Below is a small trained network, with its code and all its weights. Each question gives an input and a class and asks what happens when units are switched off, that is, made to give their printed mean instead of their output.

import numpy as np


def w(rows, s, z=0):
    codes = np.array(rows[::2]) - 128.0
    scale = np.full(codes.shape[1], s)
    scale[-1] = z or s
    return codes * scale


def f(y):
    return y / 2 * (1 + np.tanh(0.7978845608 * (y + 0.044715 * y**3)))


def log_softmax(a):
    a = a - a.max(-1, keepdims=True)
    return a - np.log(np.exp(a).sum(-1, keepdims=True))


def net(x, mask):
    res = np.array(x, float).reshape(1, 8) / 4 @ E
    y = f(res @ A[0][:, :-1].T + A[0][:, -1])
    res = res + np.where(mask, y, B[0][:, -1]) @ B[0][:, :-1]
    return log_softmax(res[-1] @ U[:, :-1].T + U[:, -1])


A, B = {}, {}
E = w([
[114,157,101,133,88,92,129,109],'x0',
[156,113,145,132,125,82,125,141],'x1',
[126,116,133,134,123,102,132,138],'x2',
[126,254,180,124,149,45,120,116],'x3',
[75,140,91,118,91,73,138,107],'x4',
[167,41,55,183,57,87,98,134],'x5',
[183,105,166,145,143,89,105,149],'x6',
[57,173,119,2,30,183,38,225],'x7',
],0.0085)
A[0] = w([
[113,2,84,244,115,142,105,87,155],'n0',
[233,98,64,165,163,187,189,41,158],'n1',
[121,162,209,230,197,117,205,95,168],'n2',
[148,92,137,154,141,88,254,67,239],'n3',
[87,166,140,176,181,133,175,57,213],'n4',
[113,112,100,196,150,79,178,117,253],'n5',
[96,107,134,178,105,14,147,183,141],'n6',
[128,78,102,115,48,134,36,250,181],'n7',
[87,227,195,118,179,130,122,127,101],'n8',
[122,177,158,59,66,107,69,190,184],'n9',
[125,54,206,87,153,148,131,142,147],'n10',
[201,105,167,161,131,84,128,143,158],'n11',
[199,114,81,163,34,124,122,132,212],'n12',
[117,170,187,70,118,187,166,138,187],'n13',
[174,98,161,182,121,142,182,33,239],'n14',
],0.0086,0.0048)
B[0] = w([
[72,45,112,70,83,198,168,125,224],'n0',
[116,63,168,127,111,138,98,21,224],'n1',
[165,126,122,227,166,71,190,47,245],'n2',
[114,69,109,92,118,83,242,12,240],'n3',
[207,66,130,167,243,92,180,104,212],'n4',
[172,76,177,117,145,46,127,72,213],'n5',
[101,80,58,69,161,60,85,147,169],'n6',
[117,179,105,79,157,185,69,174,212],'n7',
[175,217,193,130,165,71,161,110,198],'n8',
[134,255,134,123,86,101,107,198,214],'n9',
[101,120,130,105,175,153,107,176,158],'n10',
[77,123,62,149,153,53,60,78,181],'n11',
[128,30,77,107,138,177,50,121,182],'n12',
[22,107,218,102,150,105,74,169,193],'n13',
[163,64,138,104,121,118,147,59,230],'n14',
],0.0074,0.013)
U = w([
[149,46,148,116,199,94,162,72,254],'0',
[48,129,187,123,88,126,5,244,251],'1',
[99,2,165,152,83,125,122,63,28],'2',
[123,109,41,107,118,220,67,254,41],'3',
[172,125,196,192,172,56,172,74,25],'4',
[132,204,244,88,103,81,100,209,29],'5',
],0.0062,0.0052)

Each question gives the input, the list of numbers given to net, and the class t.
The units are the neurons (one row each of A and B). Each row of codes is followed by its name. A weight is (code - 128) times the scale printed after its matrix; where a second scale follows, it is the last column's (A, B and U).
mask holds one flag per neuron, in row order. A switched-off neuron (its flag False) gives its mean, the last column of its row in B, instead of its output. The means were averaged over made-up inputs and are rounded, as every weight is.
A unit's drop is (log p(t) with every unit on - log p(t) with that unit switched off) / (log p(t) with every unit on - log p(t) with every unit switched off).
The circuit of an input: a set's keep is (log p(t) with only the set's units on - log p(t) with every unit switched off) / (log p(t) with every unit on - log p(t) with every unit switched off). Starting from the 12 units with the biggest drops (on a tie, the unit counted first), units are removed one at a time, each time the one whose removal leaves the highest keep (on an exact tie, the one counted first), for as long as the keep stays at least 0.8.
units of the circuit, in order: the units of the circuit, biggest drop first
most important unit: the unit with the biggest drop
k most important neurons: the k neurons with the biggest drops, biggest first
drop of u: that unit's drop, to one decimal
input [-8,-8,2,-5,8,6,-6,-6], class 2: most important unit => n0
input [6,-6,6,-1,-2,5,7,0], class 2: units of the circuit, in order => [n0, n4]
input [-2,-4,5,5,-5,-5,-6,-5], class 4: units of the circuit, in order => [n2, n8]
input [2,1,3,-2,2,7,1,-3], class 2: units of the circuit, in order => [n0, n4]
input [-4,7,-5,7,-6,0,6,8], class 5: 2 most important neurons => [n8, n9]
input [6,6,-8,3,3,0,-2,6], class 5: 2 most important neurons => [n9, n0]
input [-8,4,7,-6,-8,2,4,-4], class 2: units of the circuit, in order => [n0, n1]
input [-6,3,8,-3,-2,6,5,0], class 2: units of the circuit, in order => [n0, n4]
input [-2,-7,2,2,2,-1,-5,0], class 4: units of the circuit, in order => [n0, n12]
input [-5,2,-3,3,-2,-2,0,-3], class 4: 3 most important neurons => [n0, n2, n12]
input [6,6,3,-2,-1,5,-3,8], class 3: drop of n7 => 0.2
input [2,6,-3,-4,7,1,-3,-1], class 2: drop of n12 => 0.1
input [0,-4,-6,1,7,-6,0,-2], class 4: drop of n8 => 0.2
input [-6,7,-7,4,7,-2,0,6], class 5: units of the circuit, in order => [n9]
